<87>: [-26  36 -24  17 -36   8   8 -40 -34]
<105>: [-57 -11   6 -11  47  30  12 -10   6]
<124>: [ 14   4 -22 -38 -21 -31  10 -26  51]
<115>: [  5 -22 -36   8  36 -40  17   8 -14]
find: [ 36 -24  17 -36   8   8 -40] : <87>
find: [  4 -22] : <124>
find: [-24  17] : <87>
find: [-26  36 -24  17 -36] : <87>
find: [-36   8  36 -40] : <115>
find: [-36   8  36 -40  17   8] : <115>

<70>: [  2  -5  -1  -5   3   9   4   6   3  -3   0  -1   3  12  -3   6  -6   5
  -8  -4   2  -4   3   0  -4   3  -4   0   3   1  -1  -1  -3   6 -12  -1
  -6  -2]
<10>: [ 15  18  -4  19   7   5  -3   0  -4  11 -15  -2  19 -11  -1  -2   6 -16
  -4   8  14   3   0  -2  -9  -9 -29 -13   9 -18  35  19  -7   3 -27   0
  24   9]
<133>: [ 15  18   4  -5  -1  -5   5  -6  -4  -3  -8   3  -7 -23  -3  -9   1 -11
  11 -14   9  -1  -3   8  -2  -9 -18  -6   7 -14  -7  -4  -2   4  -9   3
  -4 -13]
<126>: [  9  -7   5  -5  -1  -4   7 -10  -3  -7  -4   3  -4 -25   1  -8  -2  -7
   2 -13  10  -7  -3  10  -1 -12 -18  -6   8 -11 -11  -1  -4   5 -10   4
  -6  -2]
<82>: [  4 -14  20 -15  -1   6  48   2   2  -9  -6   4  -9 -18  -4  -7  -9  29
  -7 -22   3  -9  -1  18   1   9   5  23   5  15 -17  -8   9  37   2   0
 -16 -18]
find: [ 15  18  -4  19   7   5  -3   0  -4  11 -15  -2  19 -11  -1  -2   6 -16
  -4   8  14   3   0  -2  -9  -9 -29 -13   9 -18  35  19  -7   3 -27   0
  24   9] : <10>
find: [-4  8] : <10>
find: [  2  -5  -1  -5   3   9   4   6   3  -3   0  -1   3  12  -3   6  -6   5
  -8  -4   2  -4   3   0  -4   3  -4   0   3   1  -1  -1  -3   6 -12  -1
  -6  -2] : <70>
find: [  5 -10   4] : <126>
find: [ -2  19 -11  -1] : <10>
find: [ 0  3  1 -1 -1 -3] : <70>
find: [ -4 -25   1  -8] : <126>

<35>: [ 20  13 -42  -4]
<85>: [ 12  11 -24  28]
<33>: [ -8 -11  11 -14]
<71>: [  2 -16  49  -9]
<63>: [ 24   6 -14  11]
<138>: [  4  13  -4 -42]
find: [ 11 -24] : <85>
find: [ 24   6 -14] : <63>
find: [ 13 -42  -4] : <35>
find: [ -8 -11] : <33>
find: [-14  11] : <63>

<29>: [ -1 -26  -4 -17 -28]
<108>: [-17 -50  43  13 -11]
<69>: [ 46 -26  -4  12 -23]
find: [ -4 -17] : <29>
find: [ 43  13 -11] : <108>
find: [ 46 -26  -4  12 -23] : <69>

<167>: [ 28  35  12 -15   4  23   6 -57]
<15>: [-48  34   2  20 -13   7 -12  15]
<134>: [ 2  2  0  0  1  1  0 -3]
<59>: [-6  4  0  2 -2  1 -2  2]
<119>: [-18 -22  -8   9  -3 -14  -4  34]
<101>: [ 17 -12  -1  -8  15   7 -12 -13]
<179>: [  9  12   4  -5   2   8   2 -18]
<157>: [ 17  21   7  -9   3  14   3 -35]
<64>: [-5 -7 -2  3 -1 -5 -1 12]
find: [ 12 -15   4  23   6 -57] : <167>
find: [0 1 1] : <134>
find: [-13   7 -12  15] : <15>
find: [-48  34   2] : <15>
find: [1 1] : <134>

<14>: [-26  16   5   0  -8  19   7  40 -12 -47  -3]
<60>: [-28  16   5   1  -8 -47  -3  19  40   7 -12]
<107>: [-22  16   5   0  -8 -37  -3  16  31   7 -12]
<22>: [-24  16   4   0  -8 -38  -3  19  30  11 -12]
find: [-47  -3  19  40   7 -12] : <60>
find: [  0  -8  19   7  40 -12] : <14>
find: [-22  16   5   0  -8 -37  -3  16  31   7 -12] : <107>

<7>: [ -3 -12  13   9 -10  22  -2   5 -22 -14  -1 -10  35  27  -1  -5 -17  42
  21]
<127>: [  3  45 -13  12  -5  29  21  -5 -19   9  -6  21   2   5  24 -16 -32  11
  -9]
<51>: [-11 -11 -28  13 -35  13 -16 -13 -17  -6 -21 -13 -11  27 -11 -23 -28   8
 -32]
<171>: [ 19  16  14  26  -9  14   5 -14  27  -1 -22 -10  -1  35  -2  -9 -26  31
 -22]
<17>: [ 15  36  15   9  32  28  -4  -3 -15  19 -25 -13 -18  15 -16  -9 -14   8
 -24]
<36>: [  2  21  15  34 -11  -6  20  -7 -21  17 -12  -6   7   4  16  -4 -42  17
 -19]
<161>: [ -8   3  14  18   3  23   3  22 -29   4 -33  -1 -24   5  27 -19 -17  13
 -21]
<58>: [-12 -10  14  10  -9  28  -6 -14  -6   8 -20  11   2 -37 -16 -34 -25   5
 -29]
<3>: [-11 -10  13 -10  -3  35 -11 -11 -28  12 -35  -1 -12 -23 -15 -25 -13   6
 -15]
<160>: [ -6  14  13   0  13  26  -4  -9 -19  32 -25 -12  12  14 -11  16 -50   9
 -14]
find: [  5 -14  27  -1 -22 -10  -1  35  -2] : <171>
find: [-11 -11 -28  12 -35] : <3>
find: [ 3 23  3] : <161>
find: [ 32  28  -4  -3 -15] : <17>
find: [-13  12  -5  29  21  -5 -19] : <127>
find: [  9 -10  22  -2   5] : <7>
find: [ 27 -19] : <161>

<205>: [ 14  -3   2 -50]
<116>: [ 21 -25  38 -37]
<74>: [-19 -11  -4  30]
<100>: [ 3  5 32  3]
<144>: [-44  16   7 -27]
<118>: [ 36 -25  -2  33]
<111>: [-55 -25  16  -7]
<188>: [-41 -15  32 -10]
<91>: [ 10 -25   0 -17]
<81>: [ 10 -25  -2  33]
<52>: [-11   1 -18  10]
find: [ 10 -25  -2  33] : <81>
find: [  0 -17] : <91>
find: [3 5] : <100>
find: [ 36 -25  -2] : <118>

<132>: [ 35 -27   6   5  32  -7 -12  -5  -7  10  -1   6 -16   3  55   4  21  46
  14  -3 -24 -33  37  -3   4   4 -17  -7  40  -4 -22   9   5 -37 -19  24
  -3 -13  -1  35  -5  12  43  18  38   5   9]
<67>: [-19 -26  14   9  18 -11 -19 -10  -1  29 -25 -14  10  -5  53   7  -9  22
  22 -12 -23 -28  35  11  10  10 -30  -6  20 -17 -38 -33  -7 -21 -31  25
 -16 -13 -37 -27  -1  -6 -45   8 -32   1  21]
<98>: [  9  -6  33  32 -25 -11  25   3  -9  -4  21  23  -6  29 -45  -9  -8  -8
 -22  14  29  30 -15 -20  -9 -26  25  15 -11   6  51  40  12  28  13 -18
   3   3 -27  21  17   3  50 -10  35   1  -9]
<122>: [  2 -26  14   9  18 -11 -19 -10  -1  29 -25 -14  10  -5  53   7  -9  22
  22 -12 -23 -28  35  11  10  10 -30  -6  20 -17 -38 -33  -7 -21 -31  25
 -16 -13  34 -27  21  -6 -45 -39 -32   1  21]
<93>: [  1 -18   1 -20  16   7  15   4   9  -6  33  32 -26 -11  22   2 -10  54
 -15 -13 -22  -5  45 -10  -3 -25 -35  -6  41 -10  29  -2   1 -28 -30   8
   1  -8 -35 -35  18 -11 -13 -32 -32 -14 -33]
<49>: [ 11  35 -12  26   8 -23  -7  16 -20 -14  28  18 -16  20  26 -18  29  13
  17  20 -15 -29 -11  10   2 -16  49  -2  13   9  40  50  16   7  43 -10
  -4 -12   1  -2  23  -4  33 -43   3  -5 -11]
<75>: [-20  13  -7  14 -16  -5 -16   1  25  12 -34 -22  20 -27  17 -22   7 -33
  17  -7  -9 -29   1  16  12  19 -18 -18 -17   6 -34 -60 -10  17  -9  24
   2  17  19  26  -7  12 -16  51   1  -4  29]
<158>: [-19 -26  14   9  18 -11 -19 -10  -1  29 -25 -14  10  -5  53   7  -9  22
  22 -12 -23 -28  35  11  10  10 -30  -6  20 -17 -38 -33  -7 -21 -31  25
 -16 -13  34 -27  -1  -6 -45   8 -32   1  21]
find: [  9  -6  33  32 -26 -11] : <93>
find: [-19 -26  14   9  18 -11 -19 -10  -1  29 -25 -14  10  -5  53   7  -9  22
  22 -12 -23 -28  35  11  10  10 -30  -6  20 -17 -38 -33  -7 -21 -31  25
 -16 -13  34 -27  -1  -6 -45   8 -32   1  21] : <158>
find: [ 21  17   3  50 -10  35   1  -9] : <98>
find: [ 41 -10  29  -2   1] : <93>
find: [10 -1] : <132>

<55>: [  2  -3 -23  37  25 -27 -60  15 -10  12 -22 -26 -12  15   7 -22  32 -25
 -24  37  22  15 -27  24   8 -17 -42  10  19   7  -5 -22 -11   4 -13   9
 -23  22]
<2>: [-16   2  -4   5   2  -5 -23   7  -1   8  -4 -16  -6   9   4 -17   9  -3
  -1  26  -8   0 -13  13   0  -2  -9   4   6   3  -4 -12  -1   0  -2   1
 -12  12]
<89>: [ -3   5  -1  11  -3   4   7  10   0   5  -8  23  11   2  19 -30 -14 -13
  -2   6 -24  -9 -11  -7  -6 -18  -5   1  21   0  15   8 -11   0   2  24
  -3   5]
<53>: [-21   3  -1 -12  -9   6  -3   4   4   9   5 -14  -2   6  -3 -13  -1   9
  18  19 -24  -8  -5   5  -3   9   9   1  -4   2  -3  -8   5  -3   3  -3
  -2   6]
find: [ -4 -12  -1] : <2>
find: [-30 -14] : <89>
find: [  2  -5 -23] : <2>

<42>: [  1 -11  -6   8  -1  -8 -11  20  -4  15  -5 -16  15  -7   5   6   0]
<170>: [  8  10  -7 -15 -14  -8  16  -2  -3  10 -21  -2  -1  -8  -3   5  -5]
<147>: [ -3  14  -5  -7 -10 -15   4   3   1   5  -5  10   1   0   5  12   8]
<210>: [  0  11  -4  -6  -8 -11   4   1   0   4  -5   6   2   0   3   7   4]
<177>: [ 0  0  0  0  1  0  0  0  0  0  0  0 -1 -1  1 -1  0]
<206>: [ 25  -7  14  -8 -35   8 -18  24 -24 -21 -14 -17   3  27   3   2  20]
<123>: [-1  0 -1  0  0  1 -1  0  0  0  1  0  1  0 -1  0 -1]
<102>: [ -7  14  -3  -3  -7 -16  -1   5   2   1  -3  14   3   3   7  13  12]
<163>: [  3 -16  -6   9  -5 -10 -18  30  -7  20 -10 -24  19  -6   7   9   2]
<114>: [-18 -28 -37  17 -27 -15   3 -58 -14 -22 -21  -2  43   3  29 -31   9]
<68>: [ 25   6  22 -18 -34  18  -4   0 -19 -40   3   4   0  -4  -9  -4  19]
<78>: [  3  15  -6 -12 -14 -13  11   1  -2   8  -9   4   0  -4   3   9   2]
find: [ 0 -1 -1  1 -1] : <177>
find: [-18 -28 -37  17 -27 -15   3 -58 -14 -22 -21  -2  43   3  29 -31   9] : <114>
find: [ 0  0  0  0  0 -1] : <177>
find: [ 0  0  0  0  0  0  0 -1] : <177>
find: [  3  15  -6 -12 -14 -13  11   1  -2   8] : <78>
find: [-9  4  0 -4  3] : <78>

<24>: [ -4 -55   1   9 -41  43]
<76>: [-33 -37 -29   6 -16  -6]
<19>: [-55 -25  25  30 -35  36]
<129>: [  1  -4 -55 -24  25  30]
find: [ -4 -55   1] : <24>
find: [  1   9 -41] : <24>
find: [ -4 -55 -24  25] : <129>
find: [-33 -37] : <76>
find: [-55 -24  25  30] : <129>

